Here is a tiny trained network, its code and every weight. The questions are about switching its units off for an input and a target symbol, where a switched-off unit gives its printed mean instead of its output.

import numpy as np


def w(rows, s, z=0):
    codes = np.array(rows[::2]) - 128.0
    scale = np.full(codes.shape[1], s)
    scale[-1] = z or s
    return codes * scale


def f(y):
    return y / 2 * (1 + np.tanh(0.7978845608 * (y + 0.044715 * y**3)))


def softmax(a):
    e = np.exp(a - a.max(-1, keepdims=True))
    return e / e.sum(-1, keepdims=True)


def log_softmax(a):
    a = a - a.max(-1, keepdims=True)
    return a - np.log(np.exp(a).sum(-1, keepdims=True))


def net(x, mask):
    ids = ['ΘΞδεζηλμστψω'.index(c) for c in x.split()]
    T = len(ids)
    res = E[ids] + P[:T]
    q, k, v = (res @ M[0].T for M in (Q, K, V))
    z = softmax(np.where(np.tri(T) > 0, q @ k.T / 2**0.5, -1e9)) @ v
    res = res + np.where(mask[0], z, O[0][:, -1]) @ O[0][:, :-1]
    y = f(res @ A[0][:, :-1].T + A[0][:, -1])
    res = res + np.where(mask[1:9], y, B[0][:, -1]) @ B[0][:, :-1]
    return log_softmax(res[-1] @ U[:, :-1].T + U[:, -1])


Q, K, V, O, A, B = {}, {}, {}, {}, {}, {}
E = w([
[169,104,195,137,130,115,219,178],'Θ',
[94,125,83,79,80,175,73,86],'Ξ',
[164,221,114,80,110,140,64,225],'δ',
[103,162,52,57,113,115,61,130],'ε',
[154,110,98,86,74,71,121,144],'ζ',
[216,124,142,105,17,144,105,174],'η',
[153,77,139,65,84,135,158,80],'λ',
[74,37,101,115,130,92,146,97],'μ',
[110,104,150,208,82,196,133,155],'σ',
[70,206,130,191,86,170,110,201],'τ',
[61,147,97,221,254,173,131,112],'ψ',
[177,35,159,198,184,171,165,47],'ω',
],0.0084)
P = w([
[176,82,66,148,158,128,64,158],'0',
[41,181,122,77,46,93,200,113],'1',
[136,61,114,109,127,234,148,179],'2',
[243,141,85,197,175,109,45,105],'3',
[30,171,169,93,58,77,164,115],'4',
[141,67,72,81,120,240,188,205],'5',
[235,134,121,222,174,113,30,74],'6',
[25,168,205,114,63,59,141,103],'7',
[163,87,30,71,125,251,231,217],'8',
[220,132,156,254,169,115,7,39],'9',
[14,170,243,137,52,35,114,86],'10',
[143,72,74,91,121,239,184,214],'11',
],0.0079)
Q[0] = w([
[44,161,174,69,53,95,169,157],'H1',
[31,82,134,2,39,187,224,226],'H1',
],0.01)
K[0] = w([
[76,175,235,93,66,2,25,76],'H1',
[100,142,250,211,131,46,39,38],'H1',
],0.0083)
V[0] = w([
[8,172,83,231,194,147,140,207],'H1',
[145,2,145,178,237,135,236,80],'H1',
],0.0079)
O[0] = w([
[47,186,16,238,144,67,190,236,96],'H1',
[94,1,167,137,224,99,108,208,2],'H1',
],0.0081,0.002)
A[0] = w([
[159,174,77,163,71,208,113,101,254],'N1',
[172,118,76,179,154,185,80,212,205],'N2',
[39,185,89,188,136,46,148,138,167],'N3',
[188,80,131,81,120,233,108,118,99],'N4',
[150,78,191,69,159,151,71,104,194],'N5',
[17,93,221,165,73,155,229,90,189],'N6',
[1,144,111,39,155,74,114,37,115],'N7',
[118,231,157,69,48,85,218,111,104],'N8',
],0.0081,0.0046)
B[0] = w([
[206,188,78,139,79,182,155,78,255],'N1',
[77,28,56,101,111,79,172,115,206],'N2',
[148,246,141,147,195,65,171,159,189],'N3',
[206,195,223,71,232,67,156,208,194],'N4',
[162,119,183,66,167,124,69,114,199],'N5',
[141,44,93,91,72,252,247,153,190],'N6',
[115,161,33,33,209,16,227,18,157],'N7',
[19,112,192,73,127,90,2,226,229],'N8',
],0.0074,0.0092)
U = w([
[60,52,201,118,151,140,125,254,163],'Θ',
[193,61,92,138,104,215,196,61,196],'Ξ',
[121,160,89,199,30,248,153,127,156],'δ',
[120,154,74,117,99,154,130,11,2],'ε',
[155,103,184,148,55,156,36,132,182],'ζ',
[181,230,181,115,230,138,219,90,82],'η',
[111,190,224,132,206,64,9,178,42],'λ',
[71,63,110,114,93,44,50,122,225],'μ',
[68,52,42,161,105,62,191,80,225],'σ',
[138,200,80,158,141,18,135,69,18],'τ',
[133,186,160,141,178,55,142,243,65],'ψ',
[109,51,141,44,152,137,119,109,129],'ω',
],0.0071,0.0029)

Each question gives the input, a string of symbols that net reads in full, and the target symbol t.
The units are the heads (2 rows each of Q, K, V and O) and the neurons (one row each of A and B). Each row of codes is followed by its name. A weight is (code - 128) times the scale printed after its matrix; where a second scale follows, it is the last column's (O, A, B and U).
mask holds one flag per unit, heads first, then neurons. A switched-off unit (its flag False) gives its mean, the last column of its rows in O or B, instead of its output. The means were averaged over made-up inputs and are rounded, as every weight is.
A unit's drop is (log p(t) with every unit on - log p(t) with that unit switched off) / (log p(t) with every unit on - log p(t) with every unit switched off).
The circuit of an input: a set's keep is (log p(t) with only the set's units on - log p(t) with every unit switched off) / (log p(t) with every unit on - log p(t) with every unit switched off). Starting from all 9 units, units are removed one at a time, each time the one whose removal leaves the highest keep (on an exact tie, the one counted first), for as long as the keep stays at least 0.8.
circuit, biggest first: the units of the circuit, biggest drop first
most important unit: the unit with the biggest drop
k most important neurons: the k neurons with the biggest drops, biggest first
input ζ λ ω λ τ δ μ δ, target λ: most important neuron	[N8]
input ε τ ε, target δ: circuit, biggest first	[H1; N1]
input λ ζ δ Ξ δ τ ψ ζ ε, target σ: circuit, biggest first	[H1; N2; N4]
input Ξ ψ σ Ξ ζ μ λ μ, target σ: 4 most important neurons	[N7; N4; N6; N1]
input η μ Ξ ψ η, target ζ: circuit, biggest first	[N8; H1; N1; N3]
input μ λ λ ψ, target λ: circuit, biggest first	[H1; N6]
input λ δ Ξ Θ ε, target τ: 2 most important neurons	[N7; N1]
input Θ λ ψ λ η ψ Ξ Ξ ψ, target σ: circuit, biggest first	[H1; N2]
input τ σ τ μ ζ ζ σ μ σ μ ψ δ, target σ: circuit, biggest first	[H1; N2; N8]
input τ Θ δ ζ σ ζ δ λ η τ μ ε, target δ: 2 most important neurons	[N7; N5]
input δ τ ψ λ τ μ λ ψ λ λ, target λ: circuit, biggest first	[H1; N4; N5]
input λ σ λ σ Ξ Ξ η δ η ε λ η, target η: circuit, biggest first	[N4; H1]
input ε ω ψ Ξ ω, target Ξ: 2 most important neurons	[N8; N6]
input τ τ σ ω λ μ μ Θ τ τ Ξ, target ε: most important neuron	[N7]
input σ Θ τ ψ Θ σ Ξ δ τ ω, target τ: 2 most important neurons	[N3; N6]
input η Ξ σ ζ ζ Θ λ λ λ, target η: 2 most important neurons	[N4; N8]
input Ξ λ δ, target η: 3 most important neurons	[N4; N8; N1]
input ψ λ ε ζ λ δ Ξ μ ω λ λ δ, target η: 2 most important neurons	[N8; N4]
input ε λ τ, target δ: 3 most important neurons	[N7; N1; N5]
input λ η ζ τ τ δ δ Θ, target Θ: most important unit	N8
input σ ψ Ξ σ τ δ, target δ: circuit, biggest first	[H1; N4]
input σ λ ω ω, target ω: circuit, biggest first	[H1; N2]
input ε ζ λ, target η: 2 most important neurons	[N4; N2]
input λ η δ δ η δ η ζ η λ ψ ω, target Θ: circuit, biggest first	[H1; N1]
